Here is a tiny trained network, its code and every weight. The questions are about switching its units off for an input and a target symbol, where a switched-off unit gives its printed mean instead of its output.

import numpy as np


def w(rows, s, z=0):
    codes = np.array(rows[::2]) - 128.0
    scale = np.full(codes.shape[1], s)
    scale[-1] = z or s
    return codes * scale


def f(y):
    return y / 2 * (1 + np.tanh(0.7978845608 * (y + 0.044715 * y**3)))


def softmax(a):
    e = np.exp(a - a.max(-1, keepdims=True))
    return e / e.sum(-1, keepdims=True)


def log_softmax(a):
    a = a - a.max(-1, keepdims=True)
    return a - np.log(np.exp(a).sum(-1, keepdims=True))


def net(x, mask):
    ids = ['αβγεζηξψω'.index(c) for c in x.split()]
    T = len(ids)
    res = E[ids] + P[:T]
    r = res
    for j in range(3):
        rows = slice(2 * j, 2 * j + 2)
        q, k, v = (r @ M[0][rows].T for M in (Q, K, V))
        z = softmax(np.where(np.tri(T) > 0, q @ k.T / 2**0.5, -1e9)) @ v
        o = O[0][rows]
        res = res + np.where(mask[j], z, o[:, -1]) @ o[:, :-1]
    y = f(res @ A[0][:, :-1].T + A[0][:, -1])
    res = res + np.where(mask[3:19], y, B[0][:, -1]) @ B[0][:, :-1]
    return log_softmax(res[-1] @ U[:, :-1].T + U[:, -1])


Q, K, V, O, A, B = {}, {}, {}, {}, {}, {}
E = w([
[167,39,123,233,158,159,139],'α',
[98,64,146,211,170,205,126],'β',
[215,126,147,175,70,165,136],'γ',
[150,148,175,107,99,137,104],'ε',
[171,146,206,172,156,136,163],'ζ',
[83,77,146,158,189,135,77],'η',
[172,194,100,162,150,169,98],'ξ',
[227,129,246,103,94,187,168],'ψ',
[200,141,165,171,119,59,139],'ω',
],0.012)
P = w([
[100,174,101,59,94,145,134],'0',
[111,148,125,81,115,154,94],'1',
[101,116,62,23,145,162,145],'2',
[121,98,133,109,158,160,46],'3',
[100,50,23,2,195,152,156],'4',
[128,43,135,138,222,143,15],'5',
],0.008)
Q[0] = w([
[159,121,133,107,164,120,117],'H1',
[163,153,217,230,117,131,6],'H1',
[153,135,109,123,163,136,145],'H2',
[108,107,26,7,151,121,241],'H2',
[75,162,86,165,106,75,133],'H3',
[198,95,123,100,174,151,79],'H3',
],0.11)
K[0] = w([
[149,131,139,109,149,142,95],'H1',
[97,113,52,49,125,124,237],'H1',
[147,92,143,115,166,125,136],'H2',
[168,146,206,206,118,137,9],'H2',
[137,193,117,143,99,90,149],'H3',
[97,71,103,150,134,119,115],'H3',
],0.12)
V[0] = w([
[221,154,64,167,135,99,168],'H1',
[89,178,125,136,207,107,141],'H1',
[119,110,141,196,161,188,208],'H2',
[163,126,202,111,157,82,156],'H2',
[252,108,86,159,114,126,146],'H3',
[173,168,133,50,166,83,67],'H3',
],0.025)
O[0] = w([
[155,166,43,55,213,105,208,125],'H1',
[113,95,116,70,67,221,111,68],'H1',
[26,171,179,84,124,160,213,212],'H2',
[155,215,203,163,195,187,89,151],'H2',
[152,255,93,188,40,130,183,130],'H3',
[176,211,164,22,114,83,46,3],'H3',
],0.0099,0.0075)
A[0] = w([
[106,101,161,71,166,110,98,83],'N1',
[149,113,39,66,101,145,139,111],'N2',
[162,180,151,35,88,86,95,28],'N3',
[131,144,139,197,161,104,84,37],'N4',
[193,73,149,97,138,147,154,63],'N5',
[73,214,79,120,83,127,69,82],'N6',
[115,141,62,89,92,223,38,75],'N7',
[102,130,54,164,122,157,102,114],'N8',
[170,170,39,136,194,173,84,68],'N9',
[81,119,147,123,148,101,79,7],'N10',
[142,97,142,139,191,154,130,2],'N11',
[180,127,91,127,117,247,131,28],'N12',
[191,181,135,108,65,112,146,47],'N13',
[36,131,113,95,108,107,158,20],'N14',
[169,143,186,78,127,89,150,192],'N15',
[80,102,139,128,56,149,95,49],'N16',
],0.011)
B[0] = w([
[114,104,95,189,57,116,134,211],'N1',
[205,95,198,117,177,144,143,173],'N2',
[30,135,244,133,155,45,159,205],'N3',
[249,109,132,88,101,119,156,184],'N4',
[88,170,142,83,98,98,113,164],'N5',
[165,147,82,97,136,80,146,182],'N6',
[87,156,124,107,94,147,100,171],'N7',
[104,132,162,106,101,93,125,205],'N8',
[137,172,158,32,76,79,143,215],'N9',
[165,205,124,168,102,152,145,159],'N10',
[135,110,91,60,139,140,85,206],'N11',
[86,132,206,90,104,112,147,177],'N12',
[60,58,25,127,127,216,118,219],'N13',
[216,127,105,94,58,175,145,222],'N14',
[139,143,78,181,152,176,75,255],'N15',
[157,148,190,136,214,37,147,228],'N16',
],0.016,0.008)
U = w([
[93,143,90,88,72,205,173,2],'α',
[97,145,174,136,88,143,211,78],'β',
[68,141,67,127,173,90,159,105],'γ',
[103,99,126,117,48,135,60,192],'ε',
[38,162,167,106,122,255,110,185],'ζ',
[63,137,179,128,102,116,96,40],'η',
[84,62,165,58,153,167,154,198],'ξ',
[158,192,161,117,172,207,107,192],'ψ',
[95,180,142,39,113,145,123,73],'ω',
],0.0042,0.0041)

Each question gives the input, a string of symbols that net reads in full, and the target symbol t.
The units are the heads (2 rows each of Q, K, V and O) and the neurons (one row each of A and B). Each row of codes is followed by its name. A weight is (code - 128) times the scale printed after its matrix; where a second scale follows, it is the last column's (O, A, B and U).
mask holds one flag per unit, heads first, then neurons. A switched-off unit (its flag False) gives its mean, the last column of its rows in O or B, instead of its output. The means were averaged over made-up inputs and are rounded, as every weight is.
A unit's drop is (log p(t) with every unit on - log p(t) with that unit switched off) / (log p(t) with every unit on - log p(t) with every unit switched off).
The circuit of an input: a set's keep is (log p(t) with only the set's units on - log p(t) with every unit switched off) / (log p(t) with every unit on - log p(t) with every unit switched off). Starting from the 12 units with the biggest drops (on a tie, the unit counted first), units are removed one at a time, each time the one whose removal leaves the highest keep (on an exact tie, the one counted first), for as long as the keep stays at least 0.8.
circuit, biggest first: the units of the circuit, biggest drop first
most important unit: the unit with the biggest drop
top k neurons: the k neurons with the biggest drops, biggest first
heads that matter: for each layer, one digit per head in row order, 1 if its drop is at least 0.15 and else 0, layers parted by /
input ω ζ ξ, target ω: most important unit	N6
input ζ ε β ξ ω γ, target ω: circuit, biggest first	(H1; H2; N9)
input ζ ω ζ ε, target η: top 2 neurons	(N3; N1)
input α ψ γ ε η ψ, target η: heads that matter	100
input ξ β ζ ε α ζ, target α: circuit, biggest first	(H2; N14; H3)
input β β β η ψ, target ε: circuit, biggest first	(H3; N1)
input α ζ ψ ψ γ, target β: heads that matter	001
input β ξ ζ, target ξ: heads that matter	111
input α ζ ψ ζ ξ, target β: heads that matter	001
input γ ω γ, target ω: top 2 neurons	(N9; N12)
input η ζ γ η γ, target ε: heads that matter	011
input ω ζ ψ, target ζ: heads that matter	001
input ξ β β ζ, target β: heads that matter	110
input ε ω ξ ω, target ξ: most important unit	N2
input ψ ψ γ ξ ψ η, target ψ: circuit, biggest first	(H2; N4)
input η ω ε η ω, target η: circuit, biggest first	(H1; N16)
input ω ζ β, target ζ: circuit, biggest first	(H2; N16)
input ξ γ η γ ε, target γ: heads that matter	100
input α ζ ψ ψ ω, target β: heads that matter	001
input ζ γ β ψ ζ α, target β: circuit, biggest first	(H3)
input β ω ε ζ ζ, target ζ: heads that matter	110
input α ψ ω, target ψ: top 3 neurons	(N4; N3; N1)
input γ ζ ω, target γ: circuit, biggest first	(N6; H3; N3; N13)
input ψ ζ β ω ω, target ω: circuit, biggest first	(H2; H1; N9)
input ζ γ α, target γ: heads that matter	100
input α β ζ η ψ γ, target ψ: heads that matter	110
input ε ψ ζ ψ γ, target α: top 2 neurons	(N13; N16)
input ω β γ, target β: circuit, biggest first	(H2; H1; N16)
